Below is a small trained network, with its code and all its weights. Each question gives an input and a class and asks what happens when units are switched off, that is, made to give their printed mean instead of their output.

import numpy as np


def w(rows, s, z=0):
    codes = np.array(rows[::2]) - 128.0
    scale = np.full(codes.shape[1], s)
    scale[-1] = z or s
    return codes * scale


def f(y):
    return y / 2 * (1 + np.tanh(0.7978845608 * (y + 0.044715 * y**3)))


def log_softmax(a):
    a = a - a.max(-1, keepdims=True)
    return a - np.log(np.exp(a).sum(-1, keepdims=True))


def net(x, mask):
    res = np.array(x, float).reshape(1, 5) / 4 @ E
    y = f(res @ A[0][:, :-1].T + A[0][:, -1])
    res = res + np.where(mask, y, B[0][:, -1]) @ B[0][:, :-1]
    return log_softmax(res[-1] @ U[:, :-1].T + U[:, -1])


A, B = {}, {}
E = w([
[125,169,187,125,195,145,104,103,129,176,2,134],'x0',
[198,117,112,122,190,111,217,146,92,214,190,220],'x1',
[210,164,64,89,79,120,166,193,123,118,160,73],'x2',
[19,102,209,152,203,82,90,125,134,156,189,181],'x3',
[128,18,58,223,77,177,80,108,127,86,147,103],'x4',
],0.0086)
A[0] = w([
[132,173,130,96,122,119,147,147,137,120,149,111,72],'N0',
[124,188,223,97,188,117,157,148,124,174,122,162,159],'N1',
[131,137,125,139,108,123,105,128,119,122,43,90,187],'N2',
[107,60,108,161,119,134,119,117,123,121,177,141,164],'N3',
[142,135,119,143,121,130,108,141,126,143,96,105,144],'N4',
[253,138,48,109,106,123,174,153,123,134,191,127,197],'N5',
[93,70,107,171,108,123,109,147,121,127,178,128,252],'N6',
[172,140,103,121,126,144,139,137,134,122,149,121,146],'N7',
[126,118,128,142,127,144,127,133,135,133,148,123,239],'N8',
[129,159,178,112,179,122,123,151,133,156,132,147,132],'N9',
[142,114,100,121,114,119,144,143,119,141,128,125,75],'N10',
],0.015,0.0013)
B[0] = w([
[111,122,190,147,32,132,131,152,76,149,159,149,166],'N0',
[107,127,203,151,203,112,175,84,96,150,114,147,229],'N1',
[157,124,134,138,160,152,54,123,156,116,66,122,183],'N2',
[107,123,71,97,134,96,126,102,153,94,189,109,176],'N3',
[138,137,101,101,140,134,133,118,156,107,90,137,148],'N4',
[173,148,31,138,116,129,222,252,87,201,80,114,249],'N5',
[150,98,63,131,150,149,117,72,148,109,165,159,178],'N6',
[121,126,113,140,177,85,99,202,156,183,140,124,164],'N7',
[112,118,102,160,86,150,155,93,108,143,115,121,138],'N8',
[125,152,158,99,165,128,197,103,131,121,126,139,183],'N9',
[100,132,114,134,127,109,146,164,140,115,112,102,148],'N10',
],0.015,0.021)
U = w([
[187,160,57,134,132,111,156,238,120,168,80,83,147],'0',
[94,180,180,73,26,93,90,153,111,87,168,100,3],'1',
[91,48,39,136,134,103,109,54,184,58,239,142,184],'2',
[152,160,147,119,133,185,2,124,204,61,19,56,134],'3',
[80,177,220,104,218,78,159,62,104,133,112,174,158],'4',
],0.0071,0.0022)

Each question gives the input, the list of numbers given to net, and the class t.
The units are the neurons (one row each of A and B). Each row of codes is followed by its name. A weight is (code - 128) times the scale printed after its matrix; where a second scale follows, it is the last column's (A, B and U).
mask holds one flag per neuron, in row order. A switched-off neuron (its flag False) gives its mean, the last column of its row in B, instead of its output. The means were averaged over made-up inputs and are rounded, as every weight is.
A unit's drop is (log p(t) with every unit on - log p(t) with that unit switched off) / (log p(t) with every unit on - log p(t) with every unit switched off).
The circuit of an input: a set's keep is (log p(t) with only the set's units on - log p(t) with every unit switched off) / (log p(t) with every unit on - log p(t) with every unit switched off). Starting from all 11 units, units are removed one at a time, each time the one whose removal leaves the highest keep (on an exact tie, the one counted first), for as long as the keep stays at least 0.8.
circuit, biggest first: the units of the circuit, biggest drop first
top k neurons: the k neurons with the biggest drops, biggest first
drop when u is switched off: that unit's drop, to one decimal
input [7,-3,6,-4,7], class 3: circuit, biggest first : [N2]
input [-1,-3,-3,-7,-4], class 3: circuit, biggest first : [N5, N2]
input [-2,-8,1,-1,3], class 3: top 2 neurons : [N2, N5]
input [-4,-6,-1,1,-4], class 1: top 2 neurons : [N5, N1]
input [-2,-3,-5,-4,-4], class 3: top 2 neurons : [N5, N1]
input [-5,8,-7,4,0], class 2: top 2 neurons : [N3, N6]
input [4,-1,-1,8,4], class 2: top 2 neurons : [N6, N3]
input [-5,-6,5,5,-3], class 1: top 2 neurons : [N5, N0]
input [2,-4,0,1,-2], class 4: drop when N5 is switched off : 1.6
input [6,-4,6,4,2], class 3: drop when N5 is switched off : 0.4
input [-2,1,0,4,-3], class 4: drop when N1 is switched off : 0.0
input [7,-2,7,1,2], class 3: drop when N5 is switched off : 0.5
